Below is a small trained network, with its code and all its weights. Each question gives an input and a target symbol and asks what happens when units are switched off, that is, made to give their printed mean instead of their output.

import numpy as np


def w(rows, s, z=0):
    codes = np.array(rows[::2]) - 128.0
    scale = np.full(codes.shape[1], s)
    scale[-1] = z or s
    return codes * scale


def f(y):
    return np.maximum(y, 0)


def softmax(a):
    e = np.exp(a - a.max(-1, keepdims=True))
    return e / e.sum(-1, keepdims=True)


def log_softmax(a):
    a = a - a.max(-1, keepdims=True)
    return a - np.log(np.exp(a).sum(-1, keepdims=True))


def net(x, mask):
    ids = ['αβγδεζηθλμπστφψω'.index(c) for c in x.split()]
    T = len(ids)
    res = E[ids] + P[:T]
    r = res
    for j in range(2):
        rows = slice(2 * j, 2 * j + 2)
        q, k, v = (r @ M[0][rows].T for M in (Q, K, V))
        z = softmax(np.where(np.tri(T) > 0, q @ k.T / 2**0.5, -1e9)) @ v
        o = O[0][rows]
        res = res + np.where(mask[j], z, o[:, -1]) @ o[:, :-1]
    y = f(res @ A[0][:, :-1].T + A[0][:, -1])
    res = res + np.where(mask[2:6], y, B[0][:, -1]) @ B[0][:, :-1]
    return log_softmax(res[-1] @ U[:, :-1].T + U[:, -1])


Q, K, V, O, A, B = {}, {}, {}, {}, {}, {}
E = w([
[143,119,198,133],'α',
[247,92,145,85],'β',
[140,149,116,166],'γ',
[135,137,130,160],'δ',
[200,118,150,118],'ε',
[209,118,153,109],'ζ',
[175,139,159,130],'η',
[79,136,163,180],'θ',
[76,181,94,196],'λ',
[141,145,124,156],'μ',
[152,106,230,109],'π',
[155,124,137,133],'σ',
[121,179,72,187],'τ',
[153,125,162,145],'φ',
[192,146,82,148],'ψ',
[118,150,108,168],'ω',
],0.012)
P = w([
[54,58,109,140],'0',
[235,114,210,195],'1',
[210,131,189,255],'2',
[180,145,131,154],'3',
[174,135,142,165],'4',
[127,140,142,205],'5',
[196,123,203,177],'6',
[191,134,167,193],'7',
],0.008)
Q[0] = w([
[88,139,60,2],'h1',
[79,174,155,67],'h1',
[154,153,183,202],'h2',
[96,138,46,54],'h2',
],0.0081)
K[0] = w([
[197,248,200,178],'h1',
[227,132,133,117],'h1',
[35,82,81,64],'h2',
[221,238,255,164],'h2',
],0.0075)
V[0] = w([
[36,123,251,153],'h1',
[193,111,111,94],'h1',
[159,103,217,87],'h2',
[212,79,202,64],'h2',
],0.011)
O[0] = w([
[146,254,111,80,254],'h1',
[88,104,163,169,51],'h1',
[89,186,202,138,70],'h2',
[86,142,223,155,20],'h2',
],0.013,0.0029)
A[0] = w([
[138,161,40,92,110],'n1',
[172,2,108,148,248],'n2',
[151,148,60,112,59],'n3',
[179,190,183,83,146],'n4',
],0.008,0.0011)
B[0] = w([
[197,101,243,65,254],'n1',
[2,134,25,241,214],'n2',
[186,44,211,30,232],'n3',
[13,190,66,209,221],'n4',
],0.0054,0.0068)
U = w([
[70,221,98,130,69],'α',
[107,42,253,173,178],'β',
[129,93,110,121,90],'γ',
[139,125,121,127,69],'δ',
[110,93,195,137,86],'ε',
[112,106,211,167,140],'ζ',
[110,147,150,149,91],'η',
[185,243,136,22,229],'θ',
[189,25,133,31,43],'λ',
[135,123,113,140,140],'μ',
[62,246,125,147,59],'π',
[113,132,130,145,79],'σ',
[148,41,29,127,153],'τ',
[103,166,112,136,78],'φ',
[81,81,47,235,251],'ψ',
[132,70,131,94,49],'ω',
],0.0051,0.0029)

Each question gives the input, a string of symbols that net reads in full, and the target symbol t.
The units are the heads (2 rows each of Q, K, V and O) and the neurons (one row each of A and B). Each row of codes is followed by its name. A weight is (code - 128) times the scale printed after its matrix; where a second scale follows, it is the last column's (O, A, B and U).
mask holds one flag per unit, heads first, then neurons. A switched-off unit (its flag False) gives its mean, the last column of its rows in O or B, instead of its output. The means were averaged over made-up inputs and are rounded, as every weight is.
A unit's drop is (log p(t) with every unit on - log p(t) with that unit switched off) / (log p(t) with every unit on - log p(t) with every unit switched off).
The circuit of an input: a set's keep is (log p(t) with only the set's units on - log p(t) with every unit switched off) / (log p(t) with every unit on - log p(t) with every unit switched off). Starting from all 6 units, units are removed one at a time, each time the one whose removal leaves the highest keep (on an exact tie, the one counted first), for as long as the keep stays at least 0.8.
units of the circuit, in order: the units of the circuit, biggest drop first
top k neurons: the k neurons with the biggest drops, biggest first
which heads matter: for each layer, one digit per head in row order, 1 if its drop is at least 0.15 and else 0, layers parted by /
drop when u is switched off: that unit's drop, to one decimal
input λ ζ β, target λ: units of the circuit, in order -> [h2; n3]
input τ τ ε, target τ: top neuron -> [n2]
input ψ ψ ε, target ψ: which heads matter -> 10
input π ω γ, target π: units of the circuit, in order -> [h2; h1; n4]
input ψ α ψ α μ ψ λ, target ψ: which heads matter -> 10
input θ φ β, target θ: which heads matter -> 10
input α λ η, target π: which heads matter -> 11
input β λ ε, target β: units of the circuit, in order -> [h2; h1]
input ψ ψ β γ, target ψ: top 3 neurons -> [n2; n1; n3]
input λ ψ θ φ, target λ: top 3 neurons -> [n3; n1; n4]
input λ μ ω, target λ: units of the circuit, in order -> [h2; n3; n1]
input τ θ θ, target τ: which heads matter -> 01
input θ ψ σ γ θ ψ μ, target θ: units of the circuit, in order -> [h1; n2]
input θ φ ζ, target θ: units of the circuit, in order -> [h1]
input θ λ α τ ε ζ τ, target θ: top 2 neurons -> [n2; n1]
input β α θ, target β: which heads matter -> 11
input π π ψ, target π: units of the circuit, in order -> [h2; h1; n4]
input ψ γ φ, target ψ: units of the circuit, in order -> [h1; n2; h2]
input ψ λ η δ μ ζ λ ψ, target ψ: which heads matter -> 10
input ψ ω ψ ζ δ θ, target ψ: units of the circuit, in order -> [h1; n1; n3]
input π θ τ θ θ, target π: top 3 neurons -> [n4; n3; n1]
input ψ ζ γ τ, target ψ: top 2 neurons -> [n2; n1]
input τ γ τ, target τ: top neuron -> [n2]
input θ ε θ τ θ θ σ, target θ: drop when n1 is switched off -> 0.1
input θ θ ω α, target θ: drop when n2 is switched off -> 0.1
input β τ μ π η φ η, target β: drop when n3 is switched off -> -0.1
input θ ε θ ψ ε α τ ψ, target θ: drop when n2 is switched off -> 0.2
input λ θ θ π λ, target θ: top 2 neurons -> [n1; n2]
